Here is a tiny trained network, its code and every weight. The questions are about switching its units off for an input and a target symbol, where a switched-off unit gives its printed mean instead of its output.

import numpy as np


def w(rows, s, z=0):
    codes = np.array(rows[::2]) - 128.0
    scale = np.full(codes.shape[1], s)
    scale[-1] = z or s
    return codes * scale


def norm(h):
    return h / np.sqrt((h * h).mean(-1, keepdims=True) + 1e-5)


def f(y):
    return np.maximum(y, 0)


def softmax(a):
    e = np.exp(a - a.max(-1, keepdims=True))
    return e / e.sum(-1, keepdims=True)


def log_softmax(a):
    a = a - a.max(-1, keepdims=True)
    return a - np.log(np.exp(a).sum(-1, keepdims=True))


def net(x, mask):
    ids = ['ΔΘΠΦΨβγεζηλμξτω'.index(c) for c in x.split()]
    T = len(ids)
    res = E[ids] + P[:T]
    r = norm(res)
    for j in range(3):
        rows = slice(2 * j, 2 * j + 2)
        q, k, v = (r @ M[0][rows].T for M in (Q, K, V))
        z = softmax(np.where(np.tri(T) > 0, q @ k.T / 2**0.5, -1e9)) @ v
        o = O[0][rows]
        res = res + np.where(mask[j], z, o[:, -1]) @ o[:, :-1]
    y = f(norm(res) @ A[0][:, :-1].T + A[0][:, -1])
    res = res + np.where(mask[3:7], y, B[0][:, -1]) @ B[0][:, :-1]
    return log_softmax(norm(res)[-1] @ U[:, :-1].T + U[:, -1])


Q, K, V, O, A, B = {}, {}, {}, {}, {}, {}
E = w([
[118,151,137],'Δ',
[110,149,128],'Θ',
[128,136,139],'Π',
[113,148,125],'Φ',
[109,147,130],'Ψ',
[111,145,126],'β',
[127,143,144],'γ',
[112,142,120],'ε',
[129,80,132],'ζ',
[105,132,124],'η',
[111,136,121],'λ',
[103,141,150],'μ',
[98,143,128],'ξ',
[189,95,149],'τ',
[197,160,1],'ω',
],0.0074)
P = w([
[146,110,121],'0',
[109,252,114],'1',
[128,229,125],'2',
[109,106,135],'3',
[138,163,143],'4',
[122,118,167],'5',
[190,192,52],'6',
],0.0015)
Q[0] = w([
[83,137,46],'H1',
[102,178,74],'H1',
[180,194,123],'H2',
[3,111,149],'H2',
[165,75,14],'H3',
[117,155,242],'H3',
],0.005)
K[0] = w([
[190,76,250],'H1',
[145,13,172],'H1',
[33,53,76],'H2',
[252,75,124],'H2',
[30,202,242],'H3',
[150,105,52],'H3',
],0.0042)
V[0] = w([
[101,171,38],'H1',
[109,182,163],'H1',
[171,116,143],'H2',
[23,111,140],'H2',
[155,115,1],'H3',
[178,112,28],'H3',
],0.0058)
O[0] = w([
[137,94,19,191],'H1',
[83,164,105,250],'H1',
[154,164,154,77],'H2',
[3,5,156,182],'H2',
[200,54,42,59],'H3',
[214,82,63,47],'H3',
],0.0042,0.0017)
A[0] = w([
[84,25,155,225],'N1',
[90,150,70,108],'N2',
[68,253,142,252],'N3',
[85,125,177,72],'N4',
],0.0039,0.0021)
B[0] = w([
[222,95,155,188],'N1',
[184,116,147,155],'N2',
[222,3,136,254],'N3',
[136,188,84,147],'N4',
],0.0033,0.0046)
U = w([
[105,197,171,206],'Δ',
[97,145,122,53],'Θ',
[212,198,156,227],'Π',
[110,97,83,4],'Φ',
[101,102,101,46],'Ψ',
[86,107,100,58],'β',
[96,201,193,189],'γ',
[112,92,75,83],'ε',
[130,72,123,109],'ζ',
[77,76,112,136],'η',
[98,65,103,86],'λ',
[69,142,175,116],'μ',
[67,103,122,131],'ξ',
[242,121,194,204],'τ',
[199,153,2,191],'ω',
],0.0086,0.0026)

Each question gives the input, a string of symbols that net reads in full, and the target symbol t.
The units are the heads (2 rows each of Q, K, V and O) and the neurons (one row each of A and B). Each row of codes is followed by its name. A weight is (code - 128) times the scale printed after its matrix; where a second scale follows, it is the last column's (O, A, B and U).
mask holds one flag per unit, heads first, then neurons. A switched-off unit (its flag False) gives its mean, the last column of its rows in O or B, instead of its output. The means were averaged over made-up inputs and are rounded, as every weight is.
A unit's drop is (log p(t) with every unit on - log p(t) with that unit switched off) / (log p(t) with every unit on - log p(t) with every unit switched off).
The circuit of an input: a set's keep is (log p(t) with only the set's units on - log p(t) with every unit switched off) / (log p(t) with every unit on - log p(t) with every unit switched off). Starting from all 7 units, units are removed one at a time, each time the one whose removal leaves the highest keep (on an exact tie, the one counted first), for as long as the keep stays at least 0.8.
circuit, biggest first: the units of the circuit, biggest drop first
most important unit: the unit with the biggest drop
heads that matter: for each layer, one digit per head in row order, 1 if its drop is at least 0.15 and else 0, layers parted by /
drop when u is switched off: that unit's drop, to one decimal
input ω γ ε Π, target ω: most important unit => H3
input τ β Φ τ η λ, target τ: heads that matter => 010
input Π ε τ β Θ τ η, target τ: heads that matter => 110
input Θ τ β, target τ: heads that matter => 010
input ζ τ τ μ ε, target τ: circuit, biggest first => (N3 H2)
input ω β μ, target ω: heads that matter => 001
input λ Π τ τ τ μ, target τ: circuit, biggest first => (H2 N3)
input τ ζ ε ω Θ Π, target ω: circuit, biggest first => (H3 N3)
input ζ τ Φ, target τ: heads that matter => 100
input Δ ω β, target ω: heads that matter => 000
input Θ τ ζ, target τ: circuit, biggest first => (H2 H1)
input τ ω Φ, target ω: drop when H3 is switched off => 0.5
input ε γ τ Δ τ Θ Ψ, target τ: drop when H3 is switched off => 0.1
input ε ξ λ τ τ ξ, target τ: drop when N3 is switched off => 0.2
input Φ τ Θ, target τ: circuit, biggest first => (N3)
